Here is a tiny trained network, its code and every weight. The questions are about switching its units off for an input and a target symbol, where a switched-off unit gives its printed mean instead of its output.

import numpy as np


def w(rows, s, z=0):
    codes = np.array(rows[::2]) - 128.0
    scale = np.full(codes.shape[1], s)
    scale[-1] = z or s
    return codes * scale


def f(y):
    return np.maximum(y, 0)


def softmax(a):
    e = np.exp(a - a.max(-1, keepdims=True))
    return e / e.sum(-1, keepdims=True)


def log_softmax(a):
    a = a - a.max(-1, keepdims=True)
    return a - np.log(np.exp(a).sum(-1, keepdims=True))


def net(x, mask):
    ids = ['ΛΦΨαβγδεζηθμξπσω'.index(c) for c in x.split()]
    T = len(ids)
    res = E[ids] + P[:T]
    q, k, v = (res @ M[0].T for M in (Q, K, V))
    z = softmax(np.where(np.tri(T) > 0, q @ k.T / 3**0.5, -1e9)) @ v
    res = res + np.where(mask[0], z, O[0][:, -1]) @ O[0][:, :-1]
    y = f(res @ A[0][:, :-1].T + A[0][:, -1])
    res = res + np.where(mask[1:9], y, B[0][:, -1]) @ B[0][:, :-1]
    return log_softmax(res[-1] @ U[:, :-1].T + U[:, -1])


Q, K, V, O, A, B = {}, {}, {}, {}, {}, {}
E = w([
[172,216,185,116,111,172],'Λ',
[138,27,185,140,100,101],'Φ',
[142,153,128,104,146,128],'Ψ',
[126,49,81,112,136,174],'α',
[167,156,85,139,177,53],'β',
[106,249,115,103,125,78],'γ',
[97,152,39,215,203,90],'δ',
[78,87,64,79,65,79],'ε',
[170,82,98,63,85,112],'ζ',
[55,223,174,76,108,184],'η',
[109,172,135,193,116,194],'θ',
[113,83,216,150,69,98],'μ',
[97,101,204,141,131,222],'ξ',
[174,109,146,122,130,192],'π',
[127,162,131,188,118,199],'σ',
[155,155,87,50,124,179],'ω',
],0.022)
P = w([
[215,118,152,106,66,159],'0',
[191,123,126,111,112,123],'1',
[192,125,125,117,132,119],'2',
[179,128,134,117,156,93],'3',
[165,119,138,120,157,73],'4',
[129,104,162,110,189,2],'5',
[152,121,158,110,174,36],'6',
[163,121,146,113,169,62],'7',
],0.0094)
Q[0] = w([
[127,227,34,99,153,158],'head 0',
[254,107,87,138,128,119],'head 0',
[129,90,100,74,92,47],'head 0',
],0.011)
K[0] = w([
[107,221,27,12,82,144],'head 0',
[254,128,150,56,144,149],'head 0',
[59,104,31,104,75,81],'head 0',
],0.0063)
V[0] = w([
[198,85,254,166,17,120],'head 0',
[146,92,159,227,153,174],'head 0',
[70,156,96,235,197,107],'head 0',
],0.008)
O[0] = w([
[133,141,146,192,66,116,150],'head 0',
[191,164,126,150,68,255,72],'head 0',
[153,152,109,203,38,204,1],'head 0',
],0.0083,0.0098)
A[0] = w([
[73,203,62,83,141,113,69],'neuron 0',
[65,151,150,168,173,115,151],'neuron 1',
[169,141,142,57,117,135,254],'neuron 2',
[103,249,156,126,104,125,203],'neuron 3',
[122,189,145,175,177,154,191],'neuron 4',
[131,170,77,161,125,64,141],'neuron 5',
[102,164,188,99,139,141,130],'neuron 6',
[46,134,112,106,174,114,103],'neuron 7',
],0.012,0.0036)
B[0] = w([
[161,101,205,98,94,207,232],'neuron 0',
[120,169,102,220,191,166,164],'neuron 1',
[122,110,211,123,203,138,230],'neuron 2',
[90,216,95,93,79,2,163],'neuron 3',
[101,77,6,155,93,45,155],'neuron 4',
[207,195,186,131,73,223,176],'neuron 5',
[94,157,162,132,238,172,175],'neuron 6',
[135,122,61,89,80,194,251],'neuron 7',
],0.0077,0.014)
U = w([
[110,117,137,117,179,1,121],'Λ',
[139,201,156,97,77,165,1],'Φ',
[126,131,30,157,163,191,128],'Ψ',
[102,93,158,124,191,192,153],'α',
[123,138,134,129,133,126,31],'β',
[114,147,138,129,134,145,54],'γ',
[86,146,190,176,99,245,162],'δ',
[118,132,130,147,172,113,28],'ε',
[231,154,161,153,137,143,145],'ζ',
[104,123,91,150,180,103,161],'η',
[103,129,85,74,33,144,169],'θ',
[123,100,178,154,87,62,196],'μ',
[93,108,60,137,136,109,235],'ξ',
[35,174,143,116,131,149,50],'π',
[123,151,109,124,98,150,132],'σ',
[52,92,16,154,218,95,198],'ω',
],0.0093,0.0064)

Each question gives the input, a string of symbols that net reads in full, and the target symbol t.
The units are the heads (3 rows each of Q, K, V and O) and the neurons (one row each of A and B). Each row of codes is followed by its name. A weight is (code - 128) times the scale printed after its matrix; where a second scale follows, it is the last column's (O, A, B and U).
mask holds one flag per unit, heads first, then neurons. A switched-off unit (its flag False) gives its mean, the last column of its rows in O or B, instead of its output. The means were averaged over made-up inputs and are rounded, as every weight is.
A unit's drop is (log p(t) with every unit on - log p(t) with that unit switched off) / (log p(t) with every unit on - log p(t) with every unit switched off).
The circuit of an input: a set's keep is (log p(t) with only the set's units on - log p(t) with every unit switched off) / (log p(t) with every unit on - log p(t) with every unit switched off). Starting from all 9 units, units are removed one at a time, each time the one whose removal leaves the highest keep (on an exact tie, the one counted first), for as long as the keep stays at least 0.8.
circuit, biggest first: the units of the circuit, biggest drop first
unit that matters most: the unit with the biggest drop
k most important neurons: the k neurons with the biggest drops, biggest first
drop when u is switched off: that unit's drop, to one decimal
input ξ ω β ζ σ α ζ θ, target ω: circuit, biggest first => neuron 4; neuron 0
input ζ ω α, target ω: circuit, biggest first => neuron 0; neuron 5
input ξ θ ω, target α: circuit, biggest first => head 0; neuron 2; neuron 0
input μ ξ ζ, target Λ: unit that matters most => neuron 0
input β ω ω ω β γ α, target ω: 3 most important neurons => neuron 0; neuron 5; neuron 2
input ω ε Φ, target μ: circuit, biggest first => head 0; neuron 7; neuron 5; neuron 6
input Φ ω Ψ ω ω π σ δ, target Ψ: 3 most important neurons => neuron 5; neuron 7; neuron 1
input α ω α ζ, target Λ: circuit, biggest first => neuron 0; neuron 7
input ω π σ, target ω: circuit, biggest first => neuron 0; neuron 4
input σ η ξ η η, target π: 3 most important neurons => neuron 3; neuron 6; neuron 0
input ω δ β δ ω Λ, target Λ: drop when head 0 is switched off => 0.0
input θ δ α ω β, target ζ: drop when neuron 5 is switched off => 0.9
input ξ Ψ ε θ ξ γ, target Φ: drop when neuron 0 is switched off => 0.2
input ω ω ξ Ψ ω ξ β, target ζ: drop when neuron 5 is switched off => 1.0
input α θ θ, target θ: most important neuron => neuron 3
